Below are the code and all the weights of a small trained network. Each question names an input and a class and asks about switching units off, where a switched-off unit gives its printed mean instead of its output.

import numpy as np


def w(rows, s, z=0):
    codes = np.array(rows[::2]) - 128.0
    scale = np.full(codes.shape[1], s)
    scale[-1] = z or s
    return codes * scale


def norm(h):
    return h / np.sqrt((h * h).mean(-1, keepdims=True) + 1e-5)


def f(y):
    return y / 2 * (1 + np.tanh(0.7978845608 * (y + 0.044715 * y**3)))


def log_softmax(a):
    a = a - a.max(-1, keepdims=True)
    return a - np.log(np.exp(a).sum(-1, keepdims=True))


def net(x, mask):
    res = np.array(x, float).reshape(1, 4) / 4 @ E
    u = 0
    for l in range(2):
        y = f(norm(res) @ A[l][:, :-1].T + A[l][:, -1])
        res = res + np.where(mask[u : u + 14], y, B[l][:, -1]) @ B[l][:, :-1]
        u += 14
    return log_softmax(norm(res)[-1] @ U[:, :-1].T + U[:, -1])


A, B = {}, {}
E = w([
[213,205,107,97,109,106,63,229,24,131],'x0',
[128,180,139,154,127,255,151,90,126,159],'x1',
[171,91,150,40,132,135,108,90,132,151],'x2',
[173,89,168,170,140,115,108,189,204,47],'x3',
],0.0067)
A[0] = w([
[110,154,132,70,136,82,138,128,74,168,144],'0.n1',
[151,100,169,106,143,97,141,149,142,134,102],'0.n2',
[109,156,83,109,71,144,144,130,109,134,142],'0.n3',
[159,160,127,63,112,206,131,134,101,149,151],'0.n4',
[143,180,114,160,124,154,109,165,106,128,197],'0.n5',
[185,115,165,129,137,129,104,217,111,106,153],'0.n6',
[174,83,152,44,142,152,117,95,170,127,126],'0.n7',
[93,163,138,147,145,180,155,143,119,150,120],'0.n8',
[138,119,148,191,143,122,127,185,145,108,240],'0.n9',
[94,116,151,143,104,150,148,91,101,159,139],'0.n10',
[82,124,139,165,111,106,119,115,101,187,119],'0.n11',
[167,212,133,222,119,244,124,170,112,125,176],'0.n12',
[50,133,128,182,145,158,118,61,115,148,59],'0.n13',
[161,159,124,64,137,202,136,99,104,145,5],'0.n14',
],0.011,0.0019)
B[0] = w([
[131,57,77,74,185,159,66,81,105,101,201],'0.n1',
[62,141,79,180,122,124,88,191,79,134,155],'0.n2',
[86,132,122,136,169,115,117,89,70,115,166],'0.n3',
[174,131,205,160,187,106,101,155,117,158,203],'0.n4',
[145,104,158,145,96,166,197,73,190,136,194],'0.n5',
[175,206,110,65,126,89,177,110,178,107,217],'0.n6',
[100,75,121,117,2,147,151,147,121,108,191],'0.n7',
[134,185,81,74,49,152,60,117,164,107,172],'0.n8',
[139,82,89,213,97,155,104,97,155,94,201],'0.n9',
[150,137,75,78,168,123,108,156,212,163,170],'0.n10',
[93,163,161,135,173,162,147,156,151,28,158],'0.n11',
[186,191,29,122,114,215,209,164,169,53,255],'0.n12',
[220,156,160,98,124,122,206,175,70,139,197],'0.n13',
[171,97,217,97,113,87,91,148,160,184,186],'0.n14',
],0.011,0.0094)
A[1] = w([
[179,138,182,97,89,157,115,89,50,191,104],'1.n1',
[128,141,204,117,252,103,90,122,80,153,103],'1.n2',
[125,151,109,59,111,120,124,96,135,118,94],'1.n3',
[144,227,159,206,126,65,122,172,195,131,138],'1.n4',
[112,232,129,143,144,165,221,144,78,107,173],'1.n5',
[123,105,204,154,88,131,183,168,140,188,18],'1.n6',
[144,65,147,183,141,133,139,50,140,129,174],'1.n7',
[129,160,98,115,120,188,121,111,139,151,145],'1.n8',
[62,104,147,166,71,119,146,93,149,128,41],'1.n9',
[99,74,150,141,111,142,72,101,81,138,5],'1.n10',
[77,129,181,223,119,130,77,111,114,109,31],'1.n11',
[88,165,120,78,147,124,207,59,139,178,202],'1.n12',
[180,187,139,115,158,122,92,85,196,193,73],'1.n13',
[123,193,82,128,75,75,117,158,97,133,223],'1.n14',
],0.012,0.0016)
B[1] = w([
[100,141,181,180,147,146,105,76,162,150,185],'1.n1',
[149,142,153,181,173,101,89,33,70,97,194],'1.n2',
[91,148,173,152,86,95,152,184,94,120,187],'1.n3',
[161,151,98,176,139,173,145,116,179,136,212],'1.n4',
[138,117,53,175,123,153,138,110,189,116,254],'1.n5',
[105,116,172,121,167,150,152,154,147,214,159],'1.n6',
[111,139,99,88,127,109,135,180,80,143,156],'1.n7',
[154,104,137,179,119,6,131,156,171,118,185],'1.n8',
[115,170,94,143,209,105,82,112,98,130,165],'1.n9',
[112,185,118,215,115,127,124,135,177,113,153],'1.n10',
[57,82,115,91,40,137,106,111,136,119,147],'1.n11',
[202,144,171,139,86,145,72,117,137,113,168],'1.n12',
[53,75,85,154,152,120,108,90,63,91,192],'1.n13',
[157,115,170,80,142,149,163,113,106,134,174],'1.n14',
],0.015,0.0082)
U = w([
[110,213,117,97,140,154,108,117,96,153,2],'0',
[150,133,174,181,219,109,14,3,58,83,135],'1',
[131,84,239,122,90,166,102,140,182,225,126],'2',
[9,83,33,158,85,110,50,146,112,93,145],'3',
[76,138,90,127,229,148,169,178,109,210,79],'4',
[241,167,55,177,114,170,180,132,212,62,175],'5',
[145,115,144,17,59,71,129,165,53,68,114],'6',
],0.011,0.0066)

Each question gives the input, the list of numbers given to net, and the class t.
The units are the neurons (one row each of A and B). Each row of codes is followed by its name. A weight is (code - 128) times the scale printed after its matrix; where a second scale follows, it is the last column's (A, B and U).
mask holds one flag per neuron, layer by layer. A switched-off neuron (its flag False) gives its mean, the last column of its row in B, instead of its output. The means were averaged over made-up inputs and are rounded, as every weight is.
A unit's drop is (log p(t) with every unit on - log p(t) with that unit switched off) / (log p(t) with every unit on - log p(t) with every unit switched off).
The circuit of an input: a set's keep is (log p(t) with only the set's units on - log p(t) with every unit switched off) / (log p(t) with every unit on - log p(t) with every unit switched off). Starting from the 12 units with the biggest drops (on a tie, the unit counted first), units are removed one at a time, each time the one whose removal leaves the highest keep (on an exact tie, the one counted first), for as long as the keep stays at least 0.8.
units of the circuit, in order: the units of the circuit, biggest drop first
k most important neurons: the k neurons with the biggest drops, biggest first
k most important neurons of layer l: the k neurons of layer l with the biggest drops, biggest first
drop of u: that unit's drop, to one decimal
input [-6,-3,4,-2], class 2: 2 most important neurons	(0.n12, 1.n6)
input [-3,5,6,-6], class 1: units of the circuit, in order	(0.n12)
input [-5,-7,-3,-5], class 1: 4 most important neurons of layer 0	(0.n12, 0.n7, 0.n6, 0.n5)
input [-1,5,-1,-8], class 1: 4 most important neurons of layer 0	(0.n4, 0.n14, 0.n7, 0.n3)
input [-8,4,4,6], class 4: 3 most important neurons	(0.n12, 0.n6, 1.n9)
input [0,-3,6,-5], class 1: 2 most important neurons	(0.n12, 0.n1)
input [-8,-8,-6,1], class 3: 3 most important neurons	(0.n12, 0.n6, 1.n11)
input [8,-3,7,1], class 1: 2 most important neurons	(0.n12, 0.n4)
input [7,-4,-2,-3], class 1: 3 most important neurons of layer 0	(0.n12, 0.n7, 0.n1)
input [-4,-6,-5,-1], class 3: 3 most important neurons of layer 0	(0.n6, 0.n12, 0.n10)
input [-2,-4,4,7], class 3: 4 most important neurons of layer 0	(0.n7, 0.n12, 0.n13, 0.n9)
input [-7,1,6,-7], class 2: 2 most important neurons of layer 0	(0.n7, 0.n12)
input [-6,-6,0,-7], class 1: 3 most important neurons of layer 1	(1.n2, 1.n4, 1.n12)
input [-7,-8,-8,6], class 3: most important neuron	(0.n12)
input [-3,-7,8,3], class 3: drop of 0.n6	0.1
input [4,-3,6,3], class 6: drop of 0.n12	0.1
input [-4,6,3,-2], class 2: drop of 0.n14	0.5
input [8,-7,6,1], class 6: drop of 1.n3	0.0
